Here is a tiny trained network, its code and every weight. The questions are about switching its units off for an input and a class, where a switched-off unit gives its printed mean instead of its output.

import numpy as np


def w(rows, s, z=0):
    codes = np.array(rows[::2]) - 128.0
    scale = np.full(codes.shape[1], s)
    scale[-1] = z or s
    return codes * scale


def norm(h):
    return h / np.sqrt((h * h).mean(-1, keepdims=True) + 1e-5)


def f(y):
    return y / 2 * (1 + np.tanh(0.7978845608 * (y + 0.044715 * y**3)))


def log_softmax(a):
    a = a - a.max(-1, keepdims=True)
    return a - np.log(np.exp(a).sum(-1, keepdims=True))


def net(x, mask):
    res = np.array(x, float).reshape(1, 5) / 4 @ E
    u = 0
    for l in range(2):
        y = f(norm(res) @ A[l][:, :-1].T + A[l][:, -1])
        res = res + np.where(mask[u : u + 7], y, B[l][:, -1]) @ B[l][:, :-1]
        u += 7
    return log_softmax(norm(res)[-1] @ U[:, :-1].T + U[:, -1])


A, B = {}, {}
E = w([
[116,95,150,63,123,78],'x0',
[156,167,143,120,253,121],'x1',
[111,115,58,150,143,78],'x2',
[143,202,122,119,104,98],'x3',
[131,126,131,124,126,132],'x4',
],0.0058)
A[0] = w([
[105,115,34,147,72,122,8],'0.n0',
[86,171,84,102,230,92,87],'0.n1',
[72,5,143,105,174,199,23],'0.n2',
[113,77,166,28,140,44,28],'0.n3',
[135,254,150,102,77,97,51],'0.n4',
[167,71,162,45,126,40,3],'0.n5',
[104,125,111,97,61,161,148],'0.n6',
],0.0061,0.0022)
B[0] = w([
[251,107,175,147,174,39,198],'0.n0',
[215,59,207,88,117,112,248],'0.n1',
[180,93,7,97,124,213,254],'0.n2',
[3,229,138,190,146,135,228],'0.n3',
[169,67,41,112,152,225,225],'0.n4',
[28,198,114,168,129,173,193],'0.n5',
[150,163,169,116,179,125,221],'0.n6',
],0.0062,0.002)
A[1] = w([
[177,251,67,42,96,95,91],'1.n0',
[138,150,201,98,68,228,205],'1.n1',
[133,139,125,134,18,116,105],'1.n2',
[164,91,128,146,71,84,143],'1.n3',
[200,149,102,253,138,173,180],'1.n4',
[121,115,117,145,58,130,5],'1.n5',
[102,90,114,135,31,129,37],'1.n6',
],0.0073,0.003)
B[1] = w([
[107,44,84,147,133,215,173],'1.n0',
[128,95,83,127,110,19,239],'1.n1',
[127,115,188,116,237,145,167],'1.n2',
[137,116,129,18,134,113,167],'1.n3',
[43,152,155,102,128,117,255],'1.n4',
[147,172,174,163,255,211,122],'1.n5',
[176,251,164,161,238,201,150],'1.n6',
],0.0084,0.0045)
U = w([
[210,148,217,86,214,171,161],'0',
[107,102,103,92,139,132,254],'1',
[28,166,129,149,144,151,133],'2',
[165,64,30,130,142,250,130],'3',
[149,90,104,106,110,50,138],'4',
[165,134,139,169,68,121,47],'5',
[213,147,122,197,90,172,19],'6',
],0.012,0.0068)

Each question gives the input, the list of numbers given to net, and the class t.
The units are the neurons (one row each of A and B). Each row of codes is followed by its name. A weight is (code - 128) times the scale printed after its matrix; where a second scale follows, it is the last column's (A, B and U).
mask holds one flag per neuron, layer by layer. A switched-off neuron (its flag False) gives its mean, the last column of its row in B, instead of its output. The means were averaged over made-up inputs and are rounded, as every weight is.
A unit's drop is (log p(t) with every unit on - log p(t) with that unit switched off) / (log p(t) with every unit on - log p(t) with every unit switched off).
The circuit of an input: a set's keep is (log p(t) with only the set's units on - log p(t) with every unit switched off) / (log p(t) with every unit on - log p(t) with every unit switched off). Starting from the 12 units with the biggest drops (on a tie, the unit counted first), units are removed one at a time, each time the one whose removal leaves the highest keep (on an exact tie, the one counted first), for as long as the keep stays at least 0.8.
circuit, biggest first: the units of the circuit, biggest drop first
unit that matters most: the unit with the biggest drop
k most important neurons of layer l: the k neurons of layer l with the biggest drops, biggest first
drop when u is switched off: that unit's drop, to one decimal
input [4,-4,-6,1,4], class 4: 2 most important neurons of layer 1 => [1.n1; 1.n4]
input [3,1,6,7,-6], class 3: most important neuron of layer 1 => [1.n0]
input [8,-1,8,5,-3], class 2: 2 most important neurons of layer 0 => [0.n3; 0.n5]
input [7,6,2,6,-2], class 2: 4 most important neurons of layer 0 => [0.n3; 0.n5; 0.n2; 0.n0]
input [-4,4,-6,-5,3], class 4: 2 most important neurons of layer 0 => [0.n4; 0.n3]
input [-7,-7,-4,0,2], class 0: circuit, biggest first => [1.n2; 1.n6]
input [-4,-7,-5,-4,-6], class 0: circuit, biggest first => [1.n6; 1.n2]
input [-4,-2,8,-5,4], class 4: circuit, biggest first => [0.n0; 1.n0]
input [-1,5,-6,-1,-7], class 1: circuit, biggest first => [1.n1; 0.n0]
input [8,-5,-7,-5,-4], class 2: 2 most important neurons of layer 1 => [1.n6; 1.n3]
input [1,-5,-6,5,4], class 4: 2 most important neurons of layer 0 => [0.n6; 0.n2]
input [-7,4,-1,7,4], class 2: 2 most important neurons of layer 1 => [1.n4; 1.n3]
input [-5,-5,-6,7,-8], class 1: circuit, biggest first => [1.n4; 1.n1; 0.n4; 1.n2]
input [-6,-6,4,5,4], class 0: unit that matters most => 1.n2
input [-7,2,-1,8,-5], class 3: 2 most important neurons of layer 0 => [0.n4; 0.n3]
input [-1,-8,-6,4,5], class 0: 3 most important neurons of layer 1 => [1.n2; 1.n6; 1.n5]
input [0,1,-4,3,2], class 4: drop when 0.n1 is switched off => -0.1
input [-3,-2,7,-1,1], class 4: drop when 0.n0 is switched off => 0.8
input [5,2,-3,-8,6], class 3: drop when 0.n2 is switched off => 1.6
input [4,-7,-4,-3,-7], class 0: circuit, biggest first => [1.n6]
